Below is a small trained network, with its code and all its weights. Each question gives an input and a class and asks what happens when units are switched off, that is, made to give their printed mean instead of their output.

import numpy as np


def w(rows, s, z=0):
    codes = np.array(rows[::2]) - 128.0
    scale = np.full(codes.shape[1], s)
    scale[-1] = z or s
    return codes * scale


def norm(h):
    return h / np.sqrt((h * h).mean(-1, keepdims=True) + 1e-5)


def f(y):
    return y / 2 * (1 + np.tanh(0.7978845608 * (y + 0.044715 * y**3)))


def log_softmax(a):
    a = a - a.max(-1, keepdims=True)
    return a - np.log(np.exp(a).sum(-1, keepdims=True))


def net(x, mask):
    res = np.array(x, float).reshape(1, 3) / 4 @ E
    u = 0
    for l in range(2):
        y = f(norm(res) @ A[l][:, :-1].T + A[l][:, -1])
        res = res + np.where(mask[u : u + 16], y, B[l][:, -1]) @ B[l][:, :-1]
        u += 16
    return log_softmax(norm(res)[-1] @ U[:, :-1].T + U[:, -1])


A, B = {}, {}
E = w([
[166,21,235,158,188],'x0',
[69,100,210,2,200],'x1',
[201,45,65,45,31],'x2',
],0.0051)
A[0] = w([
[142,161,94,128,118,117],'L0N1',
[56,118,131,99,143,110],'L0N2',
[117,151,104,110,123,25],'L0N3',
[136,174,171,123,138,162],'L0N4',
[125,76,90,101,90,175],'L0N5',
[119,156,105,128,146,124],'L0N6',
[129,153,107,134,193,130],'L0N7',
[115,90,167,169,135,119],'L0N8',
[155,126,123,130,168,44],'L0N9',
[147,69,108,139,162,127],'L0N10',
[113,149,153,130,121,65],'L0N11',
[87,167,99,79,97,59],'L0N12',
[136,93,112,3,116,203],'L0N13',
[140,85,155,140,143,173],'L0N14',
[87,80,112,112,96,2],'L0N15',
[127,176,124,136,114,143],'L0N16',
],0.016,0.0031)
B[0] = w([
[157,119,203,144,118,169],'L0N1',
[60,102,136,132,152,176],'L0N2',
[157,191,135,131,118,139],'L0N3',
[116,38,53,54,160,163],'L0N4',
[174,204,110,105,201,195],'L0N5',
[158,114,196,152,191,150],'L0N6',
[102,22,95,101,114,161],'L0N7',
[92,215,127,134,113,174],'L0N8',
[138,154,74,164,102,123],'L0N9',
[228,208,135,131,154,154],'L0N10',
[100,108,79,127,189,129],'L0N11',
[131,222,131,105,138,195],'L0N12',
[75,54,85,76,253,254],'L0N13',
[73,225,160,104,122,172],'L0N14',
[142,117,90,178,200,133],'L0N15',
[119,164,177,148,187,166],'L0N16',
],0.0065,0.0086)
A[1] = w([
[159,182,187,116,171,140],'L1N1',
[165,160,104,134,107,6],'L1N2',
[190,132,122,199,83,127],'L1N3',
[242,175,111,190,49,249],'L1N4',
[205,79,127,53,108,205],'L1N5',
[87,96,192,102,255,171],'L1N6',
[163,93,111,184,122,169],'L1N7',
[140,26,188,84,178,118],'L1N8',
[137,133,102,174,95,136],'L1N9',
[229,70,63,43,91,187],'L1N10',
[194,49,85,105,109,4],'L1N11',
[6,97,149,166,129,93],'L1N12',
[132,160,44,91,106,150],'L1N13',
[165,208,109,93,207,90],'L1N14',
[123,162,104,191,119,130],'L1N15',
[59,125,16,120,123,64],'L1N16',
],0.0096,0.0023)
B[1] = w([
[183,222,128,191,38,171],'L1N1',
[105,93,206,132,91,131],'L1N2',
[69,77,96,127,155,153],'L1N3',
[30,80,106,108,162,189],'L1N4',
[127,137,119,254,192,137],'L1N5',
[126,198,79,140,178,245],'L1N6',
[113,114,102,110,200,131],'L1N7',
[88,124,100,188,139,165],'L1N8',
[110,111,122,100,168,132],'L1N9',
[146,117,115,149,215,147],'L1N10',
[136,195,57,152,149,125],'L1N11',
[238,118,46,157,158,167],'L1N12',
[179,161,177,189,153,141],'L1N13',
[124,176,133,141,71,198],'L1N14',
[150,85,111,73,172,148],'L1N15',
[117,206,134,185,143,143],'L1N16',
],0.008,0.012)
U = w([
[155,172,57,179,226,228],'0',
[43,54,57,155,208,254],'1',
[144,254,125,161,137,212],'2',
[141,190,124,118,116,163],'3',
[125,7,134,44,47,2],'4',
[226,67,173,166,40,2],'5',
[114,33,136,108,156,2],'6',
[183,107,152,100,61,2],'7',
],0.0094,0.0031)

Each question gives the input, the list of numbers given to net, and the class t.
The units are the neurons (one row each of A and B). Each row of codes is followed by its name. A weight is (code - 128) times the scale printed after its matrix; where a second scale follows, it is the last column's (A, B and U).
mask holds one flag per neuron, layer by layer. A switched-off neuron (its flag False) gives its mean, the last column of its row in B, instead of its output. The means were averaged over made-up inputs and are rounded, as every weight is.
A unit's drop is (log p(t) with every unit on - log p(t) with that unit switched off) / (log p(t) with every unit on - log p(t) with every unit switched off).
The circuit of an input: a set's keep is (log p(t) with only the set's units on - log p(t) with every unit switched off) / (log p(t) with every unit on - log p(t) with every unit switched off). Starting from the 12 units with the biggest drops (on a tie, the unit counted first), units are removed one at a time, each time the one whose removal leaves the highest keep (on an exact tie, the one counted first), for as long as the keep stays at least 0.8.
units of the circuit, in order: the units of the circuit, biggest drop first
most important unit: the unit with the biggest drop
k most important neurons: the k neurons with the biggest drops, biggest first
top k neurons in layer l: the k neurons of layer l with the biggest drops, biggest first
drop when u is switched off: that unit's drop, to one decimal
input [6,-7,0], class 1: units of the circuit, in order => (L1N4; L0N13; L1N3; L1N6)
input [8,-6,-5], class 2: units of the circuit, in order => (L0N8; L0N13)
input [-1,-7,6], class 1: units of the circuit, in order => (L1N4; L1N6; L1N1)
input [0,-8,-3], class 1: most important unit => L0N13
input [7,3,-4], class 2: units of the circuit, in order => (L0N13; L1N1)
input [6,-5,-1], class 2: 4 most important neurons => (L0N14; L0N8; L0N10; L1N1)
input [3,-8,5], class 1: 2 most important neurons => (L1N4; L0N13)
input [-5,-7,-4], class 1: 2 most important neurons => (L0N13; L0N5)
input [8,-5,3], class 2: 2 most important neurons => (L0N14; L0N10)
input [-2,-8,4], class 1: 2 most important neurons => (L1N4; L0N13)
input [3,-6,3], class 1: 3 most important neurons => (L1N4; L0N13; L1N6)
input [-6,-8,6], class 1: top 2 neurons in layer 0 => (L0N13; L0N1)
input [4,-7,2], class 1: drop when L1N4 is switched off => 0.4
input [0,-5,3], class 1: drop when L0N13 is switched off => 0.6
input [4,-2,-2], class 2: drop when L0N14 is switched off => 0.2
input [-5,0,3], class 2: top neuron in layer 1 => (L1N14)
